array([[ 2.06,  4.90, -2.48, -0.83],
       [-2.12, -3.56, -1.69,  1.54],
       [ 0.54, -6.29,  0.01,  1.93],
       [ 6.62, -5.48,  0.41,  1.51],
       [-4.67, -1.29, -2.04,  0.98],
       [-2.00, -3.79, -1.37,  1.55],
       [-4.37, -1.60,  0.90,  0.23],
       [-0.74, -4.53, -1.30,  1.79],
       [-1.93, -4.39,  3.88,  0.27],
       [-0.43,  2.04,  3.84, -1.75],
       [ 2.20,  3.94,  0.89, -1.46],
       [ 0.44,  1.62,  4.26, -1.68],
       [ 1.23, -4.94, -1.58,  1.95],
       [-3.23, -3.02,  2.20,  0.28],
       [ 1.01, -1.93,  6.57, -1.30]])
Indices start at 0.
The entry directly above 1.93: 1.54
Give the bottom-left entry.
A: 1.01
The top-right entry: -0.83
Give the entry at row 0, column 1.
A: 4.90
The entry just left of -4.94: 1.23
The entry just left of 4.26: 1.62
Give the entry at row 0, column 2.
A: -2.48
Give the entry directly above -3.02.
A: -4.94
The entry directly below 0.27 -> -1.75
The entry directly above the smallest entry: -3.56
The smallest entry -> -6.29
The entry at row 2, column 2: 0.01
Give the entry at row 2, column 0.
A: 0.54
The entry directly below 0.90: -1.30
Give the top-left entry.
A: 2.06
Give the entry in row 1 and column 0.
A: -2.12
The entry just left of 0.27: 3.88
The entry directly above 0.90 is -1.37
The entry directly above 0.23 is 1.55
Give the entry directly above 1.55.
A: 0.98
The bottom entry of the column that holds the smallest entry is -1.93
Give the entry at row 1, column 2.
A: -1.69
The entry directly below the smallest entry is -5.48
The largest entry -> 6.62
The entry directly above 3.94: 2.04
The entry just left of -4.39 -> -1.93

x =
42  76  71  27  26  62  61  67
81  67  65  80  23  37  70  43
66  63  80  58  64  77  71  71
57  54  68  24  81  30  47  40
25  33  45  53  49  76  26  56
65  26  75  52  70  57  36  44
81  76  42  30  34  66  66  79
25  70  43  29  51  41  75  56
57  31  38  25  38  74  27  64
Find the top-right entry.
Answer: 67
The first entry of the smallest entry's row: 81
The bottom-left entry is 57
The entry in the top-left corner: 42
The smallest entry in the last column is 40
Find the entry in the bottom-right corner.
Answer: 64
Find the second entry, reading row by row.
Answer: 76
Find the entry just left of 61.
Answer: 62
The entry directly below 58: 24
The minimum -> 23
The smallest entry in the last row: 25
Find the second entry from the end, reading row by row.
Answer: 27
The third entry in reading order is 71
Find the fourth entry, reading row by row.
Answer: 27
Find the largest entry in the last row.
Answer: 74
The entry directly below 79 -> 56
The entry just left of the smallest entry -> 80
The entry just right of 62 -> 61
Find the bottom entry of the column that holds the smallest entry.
Answer: 38
The last entry of the smallest entry's row is 43
Find the entry directly above 45.
Answer: 68

arr = [8, 6, 1, 8, 8, 1, 1, 1, 1, 8, 1, 8, 1, 1, 2, 7]
The second entry from the right is 2
The first entry from the left -> 8
Report the second entry from the left.
Answer: 6

A =
 15.829   18.352   17.520   16.766   13.260   15.390   14.287   13.942   16.149
  2.018   11.983   13.210   15.028  -22.169   13.877    9.909   12.561   12.034
 16.565   20.119   17.587   16.427   16.343   15.881   14.162   13.772   15.694
Counting starts at 0.
Report the entry at row 1, column 0.
2.018
The entry in the bottom-left corner: 16.565
The entry directly below 14.287 -> 9.909
The entry just left of 13.877 -> -22.169
The entry just left of the smallest entry is 15.028
Report the entry in the top-right corner.
16.149
Report the entry directly above the centre entry.
13.260
The entry just right of the largest entry -> 17.587
The entry in row 0 and column 1: 18.352
The entry in row 1 and column 2 is 13.210
Report the entry directly above 15.881.
13.877
The entry just right of 15.390 is 14.287
The entry directly above 12.561 is 13.942
Report the entry directly below the centre entry.
16.343
The entry at row 0, column 2: 17.520
Report the entry just left of 14.287.
15.390
Report the entry in row 2 and column 1.
20.119

W = [182 200  56 213 109]
Give the third entry from the right.
Answer: 56
The first entry from the right: 109
Give the second entry from the right.
Answer: 213

[[348, 386, 417, 351, 352, 392, 442, 353, -540, -697, 358, -558, -653, 355, 500], [-530, -568, -580, -532, -534, -574, -607, -535, 377, 533, -540, 395, 491, -537, -667], [-679, -652, 290, -677, -679, -647, 287, -677, -651, -554, -675, -661, -627, -681, 294], [-537, -499, 488, -528, -542, -491, 464, -541, 511, -22, -535, 477, 212, -541, 471], [-566, -536, 465, -559, -572, -530, 439, -569, 504, 93, -565, 477, 278, -569, 437], [508, 469, -518, 504, 509, 462, -512, 506, 452, 537, 502, 477, 538, 508, -524], [359, 399, 419, 362, 362, 405, 435, 364, -529, -710, 369, -551, -662, 366, 504], [-604, -580, 422, -599, -608, -575, 395, -606, 480, 255, -603, 461, 355, -607, 389], [417, 483, 603, 435, 411, 493, 614, 412, 537, -121, 426, 497, 153, 418, 683], [460, 502, 543, 467, 460, 508, 539, 461, -97, -577, 468, -149, -445, 465, 608], [368, 407, 424, 371, 371, 413, 439, 372, -513, -700, 377, -536, -650, 375, 510]]
Read off the entry just left of -149.
468
The entry just right of the centre entry -> 452
The entry just left of -554 -> -651
The largest entry: 683
Read off the minimum.
-710
Read off the entry just left of -559.
465
The entry just right of 212 is -541
Read off the entry just right of 399.
419
Read off the entry just left of the centre entry.
-512
Read off the entry just left of -599.
422
Read off the entry just left of 543.
502
Read off the entry just right of the smallest entry.
369
The entry just left of 511 is -541

a = array([ 3.80,  2.52,  5.25,  2.31,  5.69, -1.38])
The maximum is 5.69
Find the entry just left of 2.52.
3.80
The entry just left of 5.25 -> 2.52

19.05	-20.17	-20.00	-10.37	-16.46	19.54	17.57	-24.47	4.07	17.13	14.15	15.24
22.50	-21.99	18.84	25.96	24.50	-23.52	23.80	20.79	24.62	25.37	24.21	-18.66
17.74	-18.89	-20.92	-10.98	-17.05	20.40	16.15	-25.15	3.74	15.78	12.69	16.25
17.68	-18.78	-20.60	-11.39	-17.38	20.29	16.05	-25.11	3.30	15.60	12.66	15.84
19.28	-20.41	-19.94	-10.18	-16.29	19.46	17.83	-24.39	4.25	17.38	14.39	15.17
23.21	-22.79	18.46	24.54	22.80	-22.70	24.23	19.58	23.74	25.54	24.47	-18.66
17.68	-18.80	-20.45	-11.35	-17.30	20.14	16.06	-24.95	3.27	15.61	12.68	15.71
-19.25	18.55	-10.71	20.59	19.77	0.03	-16.18	7.69	20.28	-9.90	-17.95	17.76
-25.93	25.97	-3.30	2.75	6.11	2.44	-25.70	4.69	-3.48	-24.12	-25.92	8.24
17.90	-19.03	-20.57	-11.13	-17.15	20.16	16.30	-25.00	3.53	15.86	12.89	15.83
Counting starts at 0.
Report the entry at row 0, column 0.
Answer: 19.05
The entry at row 1, column 0 is 22.50
Report the smallest entry.
Answer: -25.93
The entry at row 0, column 1 -> -20.17
Report the entry directly above -25.93.
Answer: -19.25
Report the entry in the bottom-right corner.
Answer: 15.83
Report the entry in the bottom-left corner.
Answer: 17.90
Report the entry just right of the largest entry.
Answer: -3.30
The entry directly above -25.00 -> 4.69
Report the entry just right of 2.44.
Answer: -25.70
The entry in row 0 and column 2 is -20.00
Report the entry in row 2 and column 0.
Answer: 17.74
Report the entry just left of 25.37.
Answer: 24.62
The entry just right of -3.48 -> -24.12
The largest entry is 25.97
The entry just right of 18.55: -10.71
Report the bottom entry of the column that holds the largest entry.
Answer: -19.03
Report the entry at row 1, column 2.
Answer: 18.84
The entry directly below 19.28 -> 23.21
Report the entry directly below 24.23.
Answer: 16.06
The entry just left of 17.57: 19.54
Report the entry just right of 12.68.
Answer: 15.71
The entry directly below 24.50 -> -17.05
The entry just left of 20.29 is -17.38
The entry directly above the largest entry is 18.55
Report the entry directly above 18.46.
Answer: -19.94
The entry directly below 20.29: 19.46
The entry just left of 25.54: 23.74
The entry in row 2 and column 2 is -20.92
The entry just right of 15.78 is 12.69
